Below is a small trained network, with its code and all its weights. Each question gives an input and a class and asks what happens when units are switched off, that is, made to give their printed mean instead of their output.

import numpy as np


def w(rows, s, z=0):
    codes = np.array(rows[::2]) - 128.0
    scale = np.full(codes.shape[1], s)
    scale[-1] = z or s
    return codes * scale


def f(y):
    return y / 2 * (1 + np.tanh(0.7978845608 * (y + 0.044715 * y**3)))


def log_softmax(a):
    a = a - a.max(-1, keepdims=True)
    return a - np.log(np.exp(a).sum(-1, keepdims=True))


def net(x, mask):
    res = np.array(x, float).reshape(1, 5) / 4 @ E
    y = f(res @ A[0][:, :-1].T + A[0][:, -1])
    res = res + np.where(mask, y, B[0][:, -1]) @ B[0][:, :-1]
    return log_softmax(res[-1] @ U[:, :-1].T + U[:, -1])


A, B = {}, {}
E = w([
[241,212,52,208,33],'x0',
[30,105,41,209,134],'x1',
[128,137,112,111,124],'x2',
[17,228,253,121,96],'x3',
[121,124,128,127,123],'x4',
],0.0067)
A[0] = w([
[45,1,66,143,142,150],'N1',
[93,55,64,109,239,201],'N2',
[237,118,51,231,154,169],'N3',
[243,70,133,67,187,169],'N4',
[93,186,131,204,113,192],'N5',
[191,197,163,210,38,236],'N6',
[176,242,134,136,43,188],'N7',
[96,162,227,55,206,122],'N8',
[98,143,24,198,37,168],'N9',
[127,32,210,65,199,255],'N10',
[23,186,119,187,144,127],'N11',
[187,193,46,144,40,199],'N12',
[62,68,220,29,161,179],'N13',
[65,70,130,37,185,245],'N14',
[188,90,128,81,161,151],'N15',
[137,184,44,196,112,201],'N16',
],0.0084,0.0042)
B[0] = w([
[218,222,43,168,217,208],'N1',
[168,220,18,179,182,215],'N2',
[75,11,102,87,78,255],'N3',
[67,144,79,176,43,200],'N4',
[124,61,157,93,70,183],'N5',
[197,121,230,35,95,251],'N6',
[165,150,208,55,105,231],'N7',
[74,20,178,73,214,212],'N8',
[101,58,67,31,160,230],'N9',
[48,82,70,220,177,238],'N10',
[171,132,57,207,2,180],'N11',
[152,113,200,84,95,253],'N12',
[54,66,57,122,194,240],'N13',
[67,147,85,234,152,229],'N14',
[31,196,93,184,66,162],'N15',
[148,56,110,36,120,225],'N16',
],0.0075,0.0086)
U = w([
[95,136,75,190,112,252],'0',
[110,47,102,63,170,80],'1',
[181,122,121,125,2,96],'2',
[213,223,183,70,142,91],'3',
[209,205,51,169,185,41],'4',
],0.0087,0.0035)

Each question gives the input, the list of numbers given to net, and the class t.
The units are the neurons (one row each of A and B). Each row of codes is followed by its name. A weight is (code - 128) times the scale printed after its matrix; where a second scale follows, it is the last column's (A, B and U).
mask holds one flag per neuron, in row order. A switched-off neuron (its flag False) gives its mean, the last column of its row in B, instead of its output. The means were averaged over made-up inputs and are rounded, as every weight is.
A unit's drop is (log p(t) with every unit on - log p(t) with that unit switched off) / (log p(t) with every unit on - log p(t) with every unit switched off).
The circuit of an input: a set's keep is (log p(t) with only the set's units on - log p(t) with every unit switched off) / (log p(t) with every unit on - log p(t) with every unit switched off). Starting from the 12 units with the biggest drops (on a tie, the unit counted first), units are removed one at a time, each time the one whose removal leaves the highest keep (on an exact tie, the one counted first), for as long as the keep stays at least 0.8.
circuit, biggest first: the units of the circuit, biggest drop first
unit that matters most: the unit with the biggest drop
k most important neurons: the k neurons with the biggest drops, biggest first
drop when u is switched off: that unit's drop, to one decimal
input [-7,5,0,-3,-5], class 4: circuit, biggest first -> N1; N2
input [1,-6,5,4,-2], class 3: circuit, biggest first -> N3; N7
input [-6,1,5,5,7], class 0: unit that matters most -> N14
input [2,0,-3,0,-4], class 2: circuit, biggest first -> N8; N13
input [8,0,0,5,3], class 3: circuit, biggest first -> N7; N6
input [3,0,8,-4,2], class 2: circuit, biggest first -> N13; N10
input [1,0,-4,-4,-4], class 2: 4 most important neurons -> N13; N8; N10; N14
input [2,-1,4,8,8], class 3: circuit, biggest first -> N3; N10
input [7,3,-8,7,4], class 2: 2 most important neurons -> N11; N5
input [-2,1,-4,6,-3], class 0: 3 most important neurons -> N11; N9; N16
input [8,-7,3,1,4], class 3: 4 most important neurons -> N7; N6; N11; N10
input [-6,3,-1,7,5], class 0: 2 most important neurons -> N11; N14
input [8,2,4,-2,3], class 1: 3 most important neurons -> N9; N3; N16
input [-7,4,-6,-8,-4], class 4: circuit, biggest first -> N1
input [1,1,-2,6,-4], class 2: 2 most important neurons -> N11; N1
input [0,8,8,0,-3], class 4: drop when N2 is switched off -> 0.1
input [2,-1,3,-7,-7], class 2: drop when N10 is switched off -> 0.2
input [8,6,-5,-4,-3], class 1: drop when N9 is switched off -> 0.5
input [-6,4,0,-2,3], class 4: drop when N1 is switched off -> 0.2
input [1,-4,1,1,-1], class 3: unit that matters most -> N3
